Below is a small trained network, with its code and all its weights. Each question gives an input and a class and asks what happens when units are switched off, that is, made to give their printed mean instead of their output.

import numpy as np


def w(rows, s, z=0):
    codes = np.array(rows[::2]) - 128.0
    scale = np.full(codes.shape[1], s)
    scale[-1] = z or s
    return codes * scale


def f(y):
    return y / 2 * (1 + np.tanh(0.7978845608 * (y + 0.044715 * y**3)))


def log_softmax(a):
    a = a - a.max(-1, keepdims=True)
    return a - np.log(np.exp(a).sum(-1, keepdims=True))


def net(x, mask):
    res = np.array(x, float).reshape(1, 7) / 4 @ E
    y = f(res @ A[0][:, :-1].T + A[0][:, -1])
    res = res + np.where(mask, y, B[0][:, -1]) @ B[0][:, :-1]
    return log_softmax(res[-1] @ U[:, :-1].T + U[:, -1])


A, B = {}, {}
E = w([
[117,182,90,146,251,152,81],'x0',
[126,130,121,141,129,118,121],'x1',
[88,255,188,165,59,125,105],'x2',
[245,158,81,219,111,102,120],'x3',
[129,126,128,128,126,124,124],'x4',
[137,149,46,34,43,112,47],'x5',
[195,169,188,63,181,14,138],'x6',
],0.0085)
A[0] = w([
[105,149,69,30,97,104,87,86],'neuron 1',
[225,211,76,189,200,185,48,63],'neuron 2',
[32,173,178,131,78,130,104,113],'neuron 3',
[137,54,42,96,180,134,152,98],'neuron 4',
[76,145,59,168,150,194,94,45],'neuron 5',
[88,152,210,144,171,199,215,116],'neuron 6',
[76,111,90,158,95,181,138,53],'neuron 7',
[90,136,26,254,93,193,130,4],'neuron 8',
[137,147,222,40,201,69,54,42],'neuron 9',
[78,98,132,157,120,230,65,38],'neuron 10',
[199,185,160,108,174,29,112,27],'neuron 11',
[185,10,58,134,136,98,178,207],'neuron 12',
[124,148,166,115,150,39,117,53],'neuron 13',
[82,168,76,115,228,124,104,113],'neuron 14',
[101,161,98,14,104,170,36,108],'neuron 15',
[162,224,137,194,75,136,105,128],'neuron 16',
[220,83,158,161,29,101,163,185],'neuron 17',
[121,144,168,156,188,126,206,141],'neuron 18',
[198,149,48,135,74,85,38,106],'neuron 19',
],0.0081,0.0029)
B[0] = w([
[129,85,185,216,119,53,160,232],'neuron 1',
[20,118,85,95,132,143,195,236],'neuron 2',
[99,160,137,103,202,188,60,211],'neuron 3',
[142,218,234,109,203,142,51,218],'neuron 4',
[139,72,138,82,86,117,131,180],'neuron 5',
[127,109,153,166,146,88,126,214],'neuron 6',
[205,93,100,78,86,141,143,169],'neuron 7',
[219,100,104,117,123,147,127,212],'neuron 8',
[184,59,83,70,111,166,104,239],'neuron 9',
[232,87,65,97,80,111,102,182],'neuron 10',
[210,86,88,102,77,134,123,224],'neuron 11',
[99,229,184,107,180,124,86,253],'neuron 12',
[178,131,109,115,151,142,153,177],'neuron 13',
[2,118,98,129,50,143,199,215],'neuron 14',
[119,114,187,208,136,103,150,255],'neuron 15',
[111,198,140,110,202,185,23,212],'neuron 16',
[17,136,30,91,146,187,196,237],'neuron 17',
[159,79,141,187,125,110,121,202],'neuron 18',
[116,83,153,215,136,101,135,249],'neuron 19',
],0.008,0.0075)
U = w([
[211,100,111,76,119,124,95,94],'0',
[79,134,141,133,153,124,110,255],'1',
[104,205,186,109,179,132,30,72],'2',
[118,98,187,250,139,90,142,87],'3',
[7,127,112,76,115,131,182,96],'4',
],0.011,0.0098)

Each question gives the input, the list of numbers given to net, and the class t.
The units are the neurons (one row each of A and B). Each row of codes is followed by its name. A weight is (code - 128) times the scale printed after its matrix; where a second scale follows, it is the last column's (A, B and U).
mask holds one flag per neuron, in row order. A switched-off neuron (its flag False) gives its mean, the last column of its row in B, instead of its output. The means were averaged over made-up inputs and are rounded, as every weight is.
A unit's drop is (log p(t) with every unit on - log p(t) with that unit switched off) / (log p(t) with every unit on - log p(t) with every unit switched off).
The circuit of an input: a set's keep is (log p(t) with only the set's units on - log p(t) with every unit switched off) / (log p(t) with every unit on - log p(t) with every unit switched off). Starting from the 12 units with the biggest drops (on a tie, the unit counted first), units are removed one at a time, each time the one whose removal leaves the highest keep (on an exact tie, the one counted first), for as long as the keep stays at least 0.8.
units of the circuit, in order: the units of the circuit, biggest drop first
most important unit: the unit with the biggest drop
k most important neurons: the k neurons with the biggest drops, biggest first
input [-5,8,-8,2,-4,2,4], class 2: units of the circuit, in order -> (neuron 12)
input [-1,-3,-5,7,4,-5,-6], class 1: units of the circuit, in order -> (neuron 12; neuron 17)
input [2,6,6,-7,0,5,-8], class 0: units of the circuit, in order -> (neuron 10; neuron 7)
input [1,2,0,-6,-2,8,-7], class 3: 4 most important neurons -> (neuron 15; neuron 1; neuron 9; neuron 11)
input [7,2,5,2,-5,1,-5], class 4: 3 most important neurons -> (neuron 2; neuron 14; neuron 4)
input [7,3,-2,-5,8,7,-4], class 3: 3 most important neurons -> (neuron 15; neuron 1; neuron 17)
input [-2,-6,-8,8,7,-7,4], class 1: 2 most important neurons -> (neuron 17; neuron 16)
input [7,1,-8,5,-7,-2,1], class 2: 3 most important neurons -> (neuron 4; neuron 12; neuron 17)
input [-5,3,-5,1,-7,6,5], class 3: units of the circuit, in order -> (neuron 1; neuron 19)
input [3,0,-4,-5,6,7,6], class 3: units of the circuit, in order -> (neuron 1; neuron 15)
input [6,-2,0,-2,1,-7,7], class 0: units of the circuit, in order -> (neuron 9; neuron 11)
input [-3,3,-8,6,-4,-6,-7], class 2: units of the circuit, in order -> (neuron 12; neuron 4)
input [-4,-5,2,2,-5,1,5], class 0: units of the circuit, in order -> (neuron 11; neuron 15)
input [7,4,-1,6,2,-2,-3], class 4: most important neuron -> (neuron 2)
input [-7,1,1,2,-1,8,-4], class 3: 3 most important neurons -> (neuron 19; neuron 1; neuron 15)
input [5,7,2,-5,4,7,-5], class 3: units of the circuit, in order -> (neuron 15; neuron 1)
input [-4,2,0,0,-5,-4,4], class 0: units of the circuit, in order -> (neuron 14; neuron 15)
input [-5,-1,-5,7,-6,-2,4], class 1: 4 most important neurons -> (neuron 17; neuron 12; neuron 14; neuron 2)
input [8,5,1,1,2,-4,0], class 4: units of the circuit, in order -> (neuron 2; neuron 14)
input [8,-8,4,-6,-1,5,-2], class 4: most important unit -> neuron 14
input [-8,2,-1,0,1,-1,7], class 4: 2 most important neurons -> (neuron 17; neuron 8)
input [0,8,7,-7,6,-7,-7], class 0: units of the circuit, in order -> (neuron 10; neuron 7; neuron 8)
input [6,-5,5,3,0,-2,-2], class 4: 2 most important neurons -> (neuron 2; neuron 4)
input [-7,0,8,3,-4,0,-3], class 2: 2 most important neurons -> (neuron 16; neuron 3)
